Below is a small trained network, with its code and all its weights. Each question gives an input and a class and asks what happens when units are switched off, that is, made to give their printed mean instead of their output.

import numpy as np


def w(rows, s, z=0):
    codes = np.array(rows[::2]) - 128.0
    scale = np.full(codes.shape[1], s)
    scale[-1] = z or s
    return codes * scale


def norm(h):
    return h / np.sqrt((h * h).mean(-1, keepdims=True) + 1e-5)


def f(y):
    return y / 2 * (1 + np.tanh(0.7978845608 * (y + 0.044715 * y**3)))


def log_softmax(a):
    a = a - a.max(-1, keepdims=True)
    return a - np.log(np.exp(a).sum(-1, keepdims=True))


def net(x, mask):
    res = np.array(x, float).reshape(1, 5) / 4 @ E
    u = 0
    for l in range(2):
        y = f(norm(res) @ A[l][:, :-1].T + A[l][:, -1])
        res = res + np.where(mask[u : u + 6], y, B[l][:, -1]) @ B[l][:, :-1]
        u += 6
    return log_softmax(norm(res)[-1] @ U[:, :-1].T + U[:, -1])


A, B = {}, {}
E = w([
[149,103,99,17,142,91,195,124,137,154],'x0',
[81,68,101,104,73,130,142,169,156,159],'x1',
[241,215,107,91,132,202,163,80,97,145],'x2',
[110,88,89,88,48,196,158,157,89,215],'x3',
[150,182,184,86,12,93,168,72,2,99],'x4',
],0.0036)
A[0] = w([
[57,69,148,176,181,33,77,164,207,86,56],'L0N1',
[63,60,146,162,3,94,112,143,64,196,34],'L0N2',
[164,161,126,39,101,67,198,70,83,78,30],'L0N3',
[143,63,42,204,140,207,65,133,161,106,114],'L0N4',
[148,225,166,223,122,149,65,91,90,29,4],'L0N5',
[52,152,196,121,100,90,100,85,53,26,201],'L0N6',
],0.0051,0.0029)
B[0] = w([
[133,31,71,116,189,103,81,90,144,9,246],'L0N1',
[7,118,198,78,38,252,203,216,11,58,218],'L0N2',
[153,132,58,89,125,16,212,58,124,136,202],'L0N3',
[183,155,102,78,164,149,190,133,152,182,198],'L0N4',
[149,255,191,250,104,191,54,83,157,144,220],'L0N5',
[178,111,50,123,128,225,127,110,136,168,253],'L0N6',
],0.0051,0.0042)
A[1] = w([
[144,160,92,110,105,12,179,91,89,145,38],'L1N1',
[179,215,255,244,143,121,52,117,132,126,75],'L1N2',
[169,179,123,46,99,16,142,88,95,137,4],'L1N3',
[48,84,229,80,49,158,154,179,77,138,85],'L1N4',
[110,32,136,145,195,56,38,162,172,44,47],'L1N5',
[158,131,82,94,80,82,182,61,98,129,30],'L1N6',
],0.0067,0.0038)
B[1] = w([
[164,122,132,84,196,60,165,94,68,173,177],'L1N1',
[156,186,179,155,14,146,21,84,100,124,244],'L1N2',
[136,113,184,99,192,85,170,62,75,169,183],'L1N3',
[45,64,162,112,74,170,165,229,95,62,253],'L1N4',
[83,15,64,152,174,2,73,63,188,64,253],'L1N5',
[123,142,221,138,196,45,157,125,102,147,186],'L1N6',
],0.008,0.0048)
U = w([
[181,167,204,55,213,31,226,46,39,214,185],'0',
[85,10,43,172,212,41,31,46,236,43,178],'1',
[197,170,40,76,197,210,162,191,232,235,137],'2',
[188,242,225,212,18,182,1,28,99,115,154],'3',
[34,216,169,246,145,56,166,190,183,170,3],'4',
[13,56,179,84,29,213,205,237,56,66,185],'5',
],0.0091,0.0068)

Each question gives the input, the list of numbers given to net, and the class t.
The units are the neurons (one row each of A and B). Each row of codes is followed by its name. A weight is (code - 128) times the scale printed after its matrix; where a second scale follows, it is the last column's (A, B and U).
mask holds one flag per neuron, layer by layer. A switched-off neuron (its flag False) gives its mean, the last column of its row in B, instead of its output. The means were averaged over made-up inputs and are rounded, as every weight is.
A unit's drop is (log p(t) with every unit on - log p(t) with that unit switched off) / (log p(t) with every unit on - log p(t) with every unit switched off).
The circuit of an input: a set's keep is (log p(t) with only the set's units on - log p(t) with every unit switched off) / (log p(t) with every unit on - log p(t) with every unit switched off). Starting from all 12 units, units are removed one at a time, each time the one whose removal leaves the highest keep (on an exact tie, the one counted first), for as long as the keep stays at least 0.8.
units of the circuit, in order: the units of the circuit, biggest drop first
unit that matters most: the unit with the biggest drop
top k neurons: the k neurons with the biggest drops, biggest first
top k neurons in layer l: the k neurons of layer l with the biggest drops, biggest first
drop of u: that unit's drop, to one decimal
input [0,-4,7,-1,4], class 0: unit that matters most -> L0N3
input [3,7,7,1,-3], class 2: top 2 neurons -> [L0N2; L0N3]
input [3,5,4,5,8], class 0: top 4 neurons -> [L0N3; L1N6; L1N1; L1N3]
input [-7,-1,-8,-4,5], class 3: top 2 neurons -> [L0N5; L1N2]
input [-1,2,3,2,-8], class 2: top 2 neurons -> [L0N4; L1N5]
input [8,-2,4,-2,-6], class 2: top 2 neurons in layer 0 -> [L0N1; L0N3]
input [4,-2,-5,0,8], class 0: top 3 neurons in layer 1 -> [L1N6; L1N1; L1N3]
input [-8,7,4,-1,-4], class 2: top 2 neurons -> [L0N4; L1N5]
input [-4,-7,1,8,-3], class 2: top 2 neurons -> [L0N4; L0N5]
input [-3,3,-3,0,0], class 5: top 2 neurons -> [L0N2; L1N4]
input [-1,7,-3,-5,4], class 5: drop of L0N2 -> 7.0
input [2,-4,1,-6,-1], class 3: drop of L1N4 -> 0.0
input [-7,7,8,-1,-5], class 2: drop of L0N4 -> 1.0
input [-2,6,1,-6,4], class 3: units of the circuit, in order -> [L0N5]
input [1,7,4,0,4], class 0: drop of L0N3 -> 2.4
